Group and class of each row:
[ -7  -6   4 -10  -2  12 -22   1  -2  -3 -11  -5   5  -5 -11 -12 -15   5
   3  18 -24  17   6   0 -14] : febop/Bak
[ -4   4 -28  18   8  11  -2 -21   4  -4  -2   0   4 -12  19   1  28   4
   3   0  -4 -47   6   3  17] : zepo/Kopad
[-12 -16   3  -5  11   6  -8   3  17 -12 -10  -2  16  -8   9 -12  13  18
   0  14 -13 -65   4  -2  19] : zepo/Kopad
[ 11   6  21  25  16  22   1  -4   6  -6 -32 -13   9  -7  27  -2  33  46
  -5  13  11 -59  -5   0  32] : zepo/Kopad
[ 18   1  22  59  24  22  16  -6 -16   5 -37  27  19 -48   7  32  22  12
 -13 -23  46  18 -10  35  -2] : zepo/Kopad
[ 11  11  16  21   5  15 -68   9 -31   7 -27  16   5   7 -12  10   1 -26
  11  -5   7  56   4  51 -43] : febop/Bak
[ -7   1   9  -6 -17 -16 -15   3  18  -9   4 -16  -9 -14 -12 -22  -5  25
  -1  18 -38 -31  -5 -10 -10] : febop/tol
[ 42  22  14  34  19  25 -11  -5  -7  -7 -46   6   7 -27  42   2  66  39
  -6  14  21 -34   6  24  32] : zepo/rekem
[ -7   8   7  -8  -1   6 -32   2   3  -6  -1 -16  -1 -13   4 -14   6  13
   2  23 -37 -17  10 -16  -7] : febop/Bak
[-31   2 -12   8   8 -15 -10   1  -3 -10 -11 -23  -7  16  13  19  16 -40
  13  10   4 -25  15  44 -11] : zepo/rekem
[-24 -12 -11   0   3   0  -8  12   1  -9  -5 -21 -10  -8  15  13  -4 -13
  10   2   0 -48  28  29 -16] : zepo/Kopad
[ 26   2  25  55  14  24  -8  -9  13 -14  21  17   9 -32 -18 -18   2  62
 -26   1 -30 -24 -11 -39  34] : febop/Bak
[  8   5  12  13  10  14  -3   4 -11  -2 -40  -3  -2  -6  31   9  35   6
   0  17  16 -20   7 -31  18] : zepo/Kopad
[ 24  13  17  12  33  36 -22  -1 -22   3 -39  27   0  -9  14   4  32  30
   3   1  -1  33   0  18   0] : febop/Bak
[ 10 -18  16  42  20   6  20   3  43 -19  22 -10  29 -23   1 -18   3  77
 -16  -3 -28 -96 -11 -36  58] : zepo/Kopad
[-10   3  -1  13  16  -2 -17   7   8   5   1   0   2   2  -9 -12   5   0
   4  14 -15  -9   3  28 -11] : febop/tol
[ 41  60  22  -1  35  46 -55  -3  20 -13 -58   4   7 -12  52  -4  71  73
  -1  49  -6 -31   7  -4  24] : febop/Bak
[  2   8  16   5  12   0 -23   7 -16  -4 -22  -5   2  15  -4   1  21  -1
  10  13   2  38  -1  22 -28] : febop/Bak
[ -4  -2  -5  23  19   2 -15   0   3   4   2  -8   9   4   4  -5   5   2
  -9  11 -23  13  -3  15 -14] : febop/tol
[ 16   3  -6 -12  -5  21 -34  16  -2  -2  -2 -19  -2   8 -16  -5 -20  -1
  10  11 -29   1   7  12 -28] : febop/Bak
[-17   0  -9 -27 -20 -18 -16   6   4 -20 -42 -33  -5  11  -4  -5 -10 -25
   8  35 -35 -22  38  47 -31] : febop/Bak

Group and class of each row:
[-13  -3  12  -8  14  -9 -14   4  23  32  24   6   1  16   3  28   0 -30
 -16 -43   1  12  -1  -5   2] : (30)/C
[-17  -2  -8  -8   8 -18   0  -1  12  47  28   9  -5   9   6  24  14 -25
 -16 -25   0  14  -8  -6   1] : (30)/Z
[-30  -1  -3   0   3   0  -3  -1 -14  39   9  10   0  -6  13  15  21 -11
 -20  20 -20 -20 -19  -6  11] : (27)/D
[-20 -11  -6  11   0  -3   0 -16 -14  43   5  -3  -4 -10  13  11  23 -11
 -31  10  28  -8 -13   4  11] : (27)/B
[ 27  -5  -2  -6 -15 -10 -20  38   7  21  19  -8   7 -24  -9  22  15 -10
 -25  31  -6   9 -17   3  -3] : (22)/K
[-12  -6  -7  -1  -2 -18  11   7  13  24  19   1 -10   7   1  18  -4 -37
 -18 -27 -23  21 -12   0  13] : (30)/C
[ 28  -7  -1   1 -15 -14   6  35  19  39  34   7  -4  -3  -2  19  18 -59
 -18  -8   9   7  -4  18   6] : (20)/Q
[-24  -4  -9  -1  -4  -9  14  18   1  30  -6   6  -2   4  15  20  22  -2
 -24  22   1  -4 -11 -22  11] : (27)/D
[  4 -16  -6 -10  12 -20  11   0   7  46  13   5  -5  -9   8  19  10 -17
 -17 -39  -1  24 -13 -48   4] : (30)/Z
[  9  -5  -3  -2 -12 -13  16  33   1  31  32   5   2 -13  14  15  12 -21
 -18   0  -4   6   3   3   5] : (20)/Q
[  1   1  -6   1   2 -20  -3  24  11  28   3   6 -27  -2  -6  14   7 -21
 -11 -43   1  11  -7   4  11] : (30)/Z
[  8  -5   0  -9  -1  -6   3  12  13  37  29  -6  10   2   7  16   8 -25
 -14 -17   8  16  -4  -7  15] : (30)/C
[ -8   9 -19  -6  -5  21 -36  43  12  16   5   4   6 -32   2  16   5  11
 -21  32   3  -6  -6   0  -6] : (22)/S
[ 31 -11 -15  -7  -8 -15 -18  52   8  23  20  -8   4 -13  13   7  11 -12
 -23  34 -11  -2  -5  13  10] : (22)/K
[ 16   1   0 -11 -19  -6   5  48   0  56  25   6  -8  -4   9  41  19 -53
 -24 -12 -32   3 -14  -3  18] : (20)/Q
[ 48  -1 -11  -2  -7   0 -28  44  -8  32  15  11   4 -37  -3   9  27   6
 -22  38  -7 -12   0   1   8] : (22)/K
[ 13 -10  -4   0   9  -8  17  40   6  34  20  -1  -8   0   4  30  11 -25
 -16 -17  -1  13 -12  -7  10] : (20)/Q
[ 23  -1   2  -5 -24  -2 -13  78   0   9  20  -2  15 -26   3  23  29  -3
 -21  11 -11   1  -6  -1  20] : (22)/K
[ 16  23   0 -14 -10  21 -27  59  14   5  11 -10   9 -23  -5  15  30  12
 -22  51  -8 -18 -10   3  23] : (22)/S
[ 11   4 -16   2   1   3 -29  27  42  34   4  -4 -17 -28  -2   9  26  -3
 -28  43 -13 -11 -32  -3  13] : (22)/K
[-11  -2   0   6  -4  -7   6   5   1  48  26  10 -15   7  18  23   5 -42
  -6 -26   9  13  -9 -20  10] : (30)/Z
[ 20   0  -9  -9 -15  -6 -10  83   4  24   9  -7  26 -29   1  16  23 -11
 -15  36  -7 -10 -20  -2  12] : (22)/S
[-22  -9  -4 -13   2 -27  22   6 -20  34   6   4  -9 -33  17  21  27   2
 -21   9  -7 -11 -26  -3   5] : (27)/D
[ 30 -12 -11  -3 -18 -22  15  21  16  31  23  -2  -1   8  11  27   4 -39
 -24   4   0   3  -9 -13   8] : (20)/Q
[ 22 -13  -8 -13   2 -29 -25  91  22  12  19  -5  13 -21   0  16  47   0
 -29  25  -3  -1 -15   7  18] : (22)/K
[ -7  -5  -6  -5  -5 -15   0  25  -9  35  31  -2   3  24  -1  27   6 -30
  -9 -30  -1  20  18 -10  14] : (30)/C
[  6   9 -10   0   0  -2 -35  40  20  23   1  -8   2 -28   4  21  25 -13
 -39  48 -19 -10 -11  17   5] : (22)/S
[-13  -4 -12  -4  -3 -13  20  23 -14  40   6   6  -9 -16  30  17  33 -14
 -26  -5  -8   7 -14   1   2] : (27)/B
[ 14  -7 -24   5  -7   3 -23  57   6   2   0  -2   8 -32  -2  13  35   4
 -22  45  -9  -4 -13   7  10] : (22)/S
[  0   9  -5 -14  -1 -12 -20  45   3  20  13   1  10 -28  -4   7  19  -4
 -17  65 -12  -7 -15  11   1] : (22)/S
[ -1  -7  -9  -7  -1 -14   1  27  14  34 -13   4   0   0   7  22  14 -18
 -15 -23   3  18 -12   4   3] : (30)/Z
[  7 -19  -1   5   2 -27   9  20  10  39  40   4 -15   9   4  20   3 -18
 -13 -31  -2  16  -2  -8   0] : (30)/C
[ 16   6 -12  -6 -10  -7 -25  90  -8  20   6   2   6 -24  -4  15  30   2
 -28  45  -1  -6 -16   5  15] : (22)/S
[ 10  -6   9   9  -8 -23  14  21   9  32  25   5  -3  11  20  11  -5 -51
  -9  -6   5   7  -8 -15   4] : (20)/A
[ -3  -5 -19  -4  -2 -21   2  13  10  47  27   4  -8  -5   0  20   0 -19
 -10 -29   2  16 -11 -20   8] : (30)/Z
[ 12 -10   1 -10 -11 -18   3  10  12  42  25  -3  -8   3   4  16  -7 -24
 -13 -12   0  17  -6  -5   0] : (20)/Q
[ 52  10  -2   1 -19  -9 -13  55   8   6  10  -7   3 -18  -6  23  21   0
 -14  30 -11   1  -8 -16  -2] : (22)/K
[-24  -3  -8  -6   8 -24  -4  22   0  40  21  -1  -8 -11   3  44  26 -25
 -13 -48   6  17 -13 -16   7] : (30)/Z
[ 32 -15  19  -8  -7 -13   8   2  15  38  28   9 -16  10   9  53  -6 -29
 -18   6   1   1  -4  16  -4] : (20)/A
[ 11   2 -11  -6  -8  -3 -25  26   2  20   3  -4   5 -30 -14   3  30  -6
 -23  40 -16 -11 -11  -4  29] : (22)/S
[ 22  -9 -10  -1  -4 -15   8   2  14  22  34  -1  -3  -2   6  14   4 -21
 -13 -19  10   2   7  -3   5] : (20)/Q
[  6  -9  -3  -8 -11 -15  16  29  17  38  28  14 -11   8   5  32   8 -37
 -25 -16   3  11  -6   5   1] : (20)/A
[ 47 -15  -7  -6 -17  -2  -3  44  13  21   1  -9   6 -20 -13   4   6 -19
 -19  32  -9   1  -6  15   5] : (22)/K
[ -6  -9   3   2  -1 -19   5  19  13  40  34   4  -6  -5   3  22   7 -28
 -18 -11   5   8 -10   3  11] : (30)/C
[ 31  -7 -22   3   1   7 -36  37   3  14   3  -6  12 -31   4  13  28  -9
 -21  69 -11   2  -4  10  17] : (22)/S

Group and class of each row:
[ -1   6  11   1  40 -11  -6 -11   6  -8  14   4 -27  -7   8  -4  12 -34
  11 -29   3  15  -1  -9  16] : P/[87]
[ -7  10  35  -8  29  -5 -28 -41 -17 -38 -47  15  19   2  -5 -10  24 -41
  -1   2 -16  18 -24   5  23] : H/[76]
[ 23  -4  18  -4  21 -24 -39  23  13  -1 -22 -29 -14   6   1   0   3 -18
  -9   5 -18  40 -32  22  22] : P/[87]
[ -9 -23  77 -14  47  -8 -47 -47  -4 -32 -44  49 -36 -47 -39  20  71 -59
 -11  25 -17   4 -11 -20  35] : Y/[98]
[  6  14  30 -32  20 -17   2  -4  22  -7  -6  37  -4   9 -22   2   1 -20
  12  13  -5  52 -26   4  10] : N/[84]
